Here is a tiny trained network, its code and every weight. The questions are about switching its units off for an input and a class, where a switched-off unit gives its printed mean instead of its output.

import numpy as np


def w(rows, s, z=0):
    codes = np.array(rows[::2]) - 128.0
    scale = np.full(codes.shape[1], s)
    scale[-1] = z or s
    return codes * scale


def f(y):
    return np.maximum(y, 0)


def log_softmax(a):
    a = a - a.max(-1, keepdims=True)
    return a - np.log(np.exp(a).sum(-1, keepdims=True))


def net(x, mask):
    res = np.array(x, float).reshape(1, 7) / 4 @ E
    y = f(res @ A[0][:, :-1].T + A[0][:, -1])
    res = res + np.where(mask, y, B[0][:, -1]) @ B[0][:, :-1]
    return log_softmax(res[-1] @ U[:, :-1].T + U[:, -1])


A, B = {}, {}
E = w([
[73,104,180,186,134,138,104,145,114],'x0',
[211,174,85,160,91,198,122,141,144],'x1',
[118,120,47,71,74,159,158,143,222],'x2',
[131,124,128,103,254,194,70,58,147],'x3',
[131,184,231,166,202,49,217,125,144],'x4',
[107,77,140,191,65,165,173,16,88],'x5',
[84,218,52,125,52,88,73,193,94],'x6',
],0.0086)
A[0] = w([
[74,85,136,174,88,76,208,73,95,196],'neuron 0',
[140,219,69,150,103,155,74,184,58,196],'neuron 1',
[119,104,45,144,93,151,48,76,66,195],'neuron 2',
[82,158,105,105,133,76,79,254,88,225],'neuron 3',
[176,121,74,98,71,253,126,125,195,230],'neuron 4',
[154,159,127,92,200,144,141,128,189,254],'neuron 5',
],0.0071,0.0031)
B[0] = w([
[60,110,169,165,62,73,171,72,47,221],'neuron 0',
[150,185,79,150,114,192,75,255,68,221],'neuron 1',
[53,128,55,71,120,144,23,73,52,219],'neuron 2',
[76,151,196,98,128,90,58,223,195,230],'neuron 3',
[171,99,52,63,65,142,116,32,165,254],'neuron 4',
[172,150,109,110,196,104,227,73,171,223],'neuron 5',
],0.0074,0.0093)
U = w([
[90,122,203,84,136,59,93,208,217,105],'0',
[92,176,82,87,94,156,63,173,102,4],'1',
[176,185,176,215,143,188,75,181,101,157],'2',
[159,134,167,112,254,118,186,69,161,241],'3',
[95,144,159,178,27,71,232,128,94,150],'4',
[105,26,136,125,136,203,87,58,102,142],'5',
[213,131,45,65,50,142,133,123,227,122],'6',
],0.0082,0.0026)

Each question gives the input, the list of numbers given to net, and the class t.
The units are the neurons (one row each of A and B). Each row of codes is followed by its name. A weight is (code - 128) times the scale printed after its matrix; where a second scale follows, it is the last column's (A, B and U).
mask holds one flag per neuron, in row order. A switched-off neuron (its flag False) gives its mean, the last column of its row in B, instead of its output. The means were averaged over made-up inputs and are rounded, as every weight is.
A unit's drop is (log p(t) with every unit on - log p(t) with that unit switched off) / (log p(t) with every unit on - log p(t) with every unit switched off).
The circuit of an input: a set's keep is (log p(t) with only the set's units on - log p(t) with every unit switched off) / (log p(t) with every unit on - log p(t) with every unit switched off). Starting from all 6 units, units are removed one at a time, each time the one whose removal leaves the highest keep (on an exact tie, the one counted first), for as long as the keep stays at least 0.8.
units of the circuit, in order: the units of the circuit, biggest drop first
k most important neurons: the k neurons with the biggest drops, biggest first
drop of u: that unit's drop, to one decimal
input [-1,4,6,-4,-8,-5,7], class 1: units of the circuit, in order => neuron 1
input [1,-8,8,-6,-8,6,2], class 5: units of the circuit, in order => neuron 2; neuron 0; neuron 1
input [0,3,4,-4,3,-1,-8], class 3: 3 most important neurons => neuron 1; neuron 5; neuron 2
input [6,3,-3,0,2,7,-6], class 4: 3 most important neurons => neuron 0; neuron 2; neuron 4
input [3,-5,5,-3,4,-2,-4], class 4: units of the circuit, in order => neuron 0; neuron 3
input [7,-7,6,-6,7,-4,-8], class 4: 2 most important neurons => neuron 0; neuron 3
input [-3,0,-3,1,3,-4,5], class 0: 2 most important neurons => neuron 3; neuron 2
input [6,-4,5,-6,-3,-3,4], class 0: 2 most important neurons => neuron 3; neuron 4
input [-6,2,-1,-8,2,-8,2], class 0: drop of neuron 3 => 0.7
input [7,-5,1,5,8,5,-1], class 4: drop of neuron 0 => 1.1
input [-8,-6,-5,8,-8,-8,-5], class 3: drop of neuron 5 => 0.6
input [8,-8,0,-3,8,1,-7], class 4: drop of neuron 2 => 0.0
